Here is a tiny trained network, its code and every weight. The questions are about switching its units off for an input and a target symbol, where a switched-off unit gives its printed mean instead of its output.

import numpy as np


def w(rows, s, z=0):
    codes = np.array(rows[::2]) - 128.0
    scale = np.full(codes.shape[1], s)
    scale[-1] = z or s
    return codes * scale


def f(y):
    return np.maximum(y, 0)


def softmax(a):
    e = np.exp(a - a.max(-1, keepdims=True))
    return e / e.sum(-1, keepdims=True)


def log_softmax(a):
    a = a - a.max(-1, keepdims=True)
    return a - np.log(np.exp(a).sum(-1, keepdims=True))


def net(x, mask):
    ids = ['ΛΠΣΩαβγδεζηθμξφψ'.index(c) for c in x.split()]
    T = len(ids)
    res = E[ids] + P[:T]
    r = res
    for j in range(3):
        rows = slice(2 * j, 2 * j + 2)
        q, k, v = (r @ M[0][rows].T for M in (Q, K, V))
        z = softmax(np.where(np.tri(T) > 0, q @ k.T / 2**0.5, -1e9)) @ v
        o = O[0][rows]
        res = res + np.where(mask[j], z, o[:, -1]) @ o[:, :-1]
    y = f(res @ A[0][:, :-1].T + A[0][:, -1])
    res = res + np.where(mask[3:7], y, B[0][:, -1]) @ B[0][:, :-1]
    return log_softmax(res[-1] @ U[:, :-1].T + U[:, -1])


Q, K, V, O, A, B = {}, {}, {}, {}, {}, {}
E = w([
[226,198,85,110],'Λ',
[197,69,172,184],'Π',
[169,162,110,28],'Σ',
[185,130,129,226],'Ω',
[86,75,131,240],'α',
[123,65,128,147],'β',
[133,87,138,133],'γ',
[136,93,112,151],'δ',
[170,113,45,86],'ε',
[144,99,145,149],'ζ',
[141,78,116,149],'η',
[177,49,134,254],'θ',
[101,67,42,18],'μ',
[89,104,103,164],'ξ',
[166,104,43,90],'φ',
[156,60,185,114],'ψ',
],0.0091)
P = w([
[106,153,204,114],'0',
[136,126,75,152],'1',
[183,43,185,118],'2',
[145,123,47,149],'3',
[197,30,181,111],'4',
[156,116,27,148],'5',
[213,25,178,101],'6',
[165,101,9,142],'7',
],0.013)
Q[0] = w([
[177,90,147,125],'h1',
[166,105,199,146],'h1',
[128,99,162,148],'h2',
[132,164,97,100],'h2',
[104,216,1,166],'h3',
[172,45,29,178],'h3',
],0.015)
K[0] = w([
[71,202,161,122],'h1',
[97,175,255,117],'h1',
[133,145,172,100],'h2',
[124,98,71,152],'h2',
[222,100,42,76],'h3',
[172,167,119,31],'h3',
],0.013)
V[0] = w([
[206,23,81,216],'h1',
[83,247,105,176],'h1',
[118,128,204,128],'h2',
[148,79,57,120],'h2',
[77,56,125,250],'h3',
[235,201,161,235],'h3',
],0.012)
O[0] = w([
[158,221,122,128,253],'h1',
[88,99,232,70,106],'h1',
[157,129,93,97,148],'h2',
[92,159,151,163,179],'h2',
[82,166,198,204,90],'h3',
[253,189,180,130,183],'h3',
],0.015,0.0032)
A[0] = w([
[31,69,139,115,244],'n1',
[172,46,206,80,2],'n2',
[96,204,255,184,58],'n3',
[144,181,86,226,155],'n4',
],0.0096,0.0025)
B[0] = w([
[177,71,210,150,194],'n1',
[7,247,122,91,223],'n2',
[106,128,35,254,208],'n3',
[102,12,202,50,250],'n4',
],0.0081,0.013)
U = w([
[227,124,176,91,171],'Λ',
[135,119,145,122,102],'Π',
[160,138,1,108,244],'Σ',
[187,97,147,184,13],'Ω',
[130,112,133,140,99],'α',
[133,121,125,124,87],'β',
[96,184,141,80,108],'γ',
[127,220,146,144,149],'δ',
[124,135,123,111,246],'ε',
[141,110,123,128,121],'ζ',
[135,125,132,128,97],'η',
[163,54,153,142,7],'θ',
[29,91,67,95,2],'μ',
[38,161,75,178,68],'ξ',
[127,119,121,115,233],'φ',
[103,111,251,118,177],'ψ',
],0.008,0.0032)

Each question gives the input, a string of symbols that net reads in full, and the target symbol t.
The units are the heads (2 rows each of Q, K, V and O) and the neurons (one row each of A and B). Each row of codes is followed by its name. A weight is (code - 128) times the scale printed after its matrix; where a second scale follows, it is the last column's (O, A, B and U).
mask holds one flag per unit, heads first, then neurons. A switched-off unit (its flag False) gives its mean, the last column of its rows in O or B, instead of its output. The means were averaged over made-up inputs and are rounded, as every weight is.
A unit's drop is (log p(t) with every unit on - log p(t) with that unit switched off) / (log p(t) with every unit on - log p(t) with every unit switched off).
The circuit of an input: a set's keep is (log p(t) with only the set's units on - log p(t) with every unit switched off) / (log p(t) with every unit on - log p(t) with every unit switched off). Starting from all 7 units, units are removed one at a time, each time the one whose removal leaves the highest keep (on an exact tie, the one counted first), for as long as the keep stays at least 0.8.
circuit, biggest first: the units of the circuit, biggest drop first
k most important neurons: the k neurons with the biggest drops, biggest first
which heads matter: for each layer, one digit per head in row order, 1 if its drop is at least 0.15 and else 0, layers parted by /
input Π β ξ, target Λ: which heads matter -> 111
input Π ξ θ ξ δ ξ ζ, target Λ: circuit, biggest first -> (h3, h2)
input α Λ ξ ξ η Λ, target Λ: circuit, biggest first -> (h3, n3)
input θ Ω Λ Σ α ξ, target Σ: circuit, biggest first -> (h3)
input γ ξ Π Σ ξ Σ Π ψ, target Σ: which heads matter -> 001
input θ Σ Ω μ θ, target Ω: which heads matter -> 101
input Ω ξ Ω Ω ξ Ω μ, target δ: which heads matter -> 001
input ξ Ω ξ ζ Λ, target ψ: which heads matter -> 101
input ξ α δ, target ψ: circuit, biggest first -> (h1, h3)
input Σ ξ Ω Ω ξ ε ξ, target μ: circuit, biggest first -> (h1, h3)
input θ ξ Λ ξ β, target Ω: circuit, biggest first -> (h3, n3)
input Σ ξ δ θ η ξ η, target μ: circuit, biggest first -> (n2, h1)
input ξ Ω ξ ξ μ, target ψ: circuit, biggest first -> (h1, n1, h3)
input Ω Σ Σ Σ θ Ω θ, target δ: 2 most important neurons -> (n2, n4)
input ξ Π γ ξ ξ ξ, target ξ: circuit, biggest first -> (h3, h2)
input ξ Σ Σ ξ η Σ β, target ψ: 2 most important neurons -> (n1, n3)
input Π Ω Σ, target Λ: 2 most important neurons -> (n3, n2)
input ξ ξ Ω ξ ξ Σ, target Σ: most important neuron -> (n4)
input ξ ξ ξ ξ φ, target ψ: 2 most important neurons -> (n1, n3)
input μ ξ Σ ξ ε, target θ: circuit, biggest first -> (n1, h3, n2, h1)
input ξ Ω μ ξ ξ, target ψ: 3 most important neurons -> (n1, n3, n2)
input α Ω δ, target ξ: circuit, biggest first -> (h3, n3)
input ξ β ξ η Λ, target ψ: circuit, biggest first -> (h1, h3)
input ξ Σ μ μ, target μ: circuit, biggest first -> (h3)
input Ω ζ θ Ω Λ, target δ: circuit, biggest first -> (h3, h1, n2, n4)
input ψ ξ γ, target Σ: which heads matter -> 110
input β μ ξ ξ Ω Ω, target μ: most important neuron -> (n4)
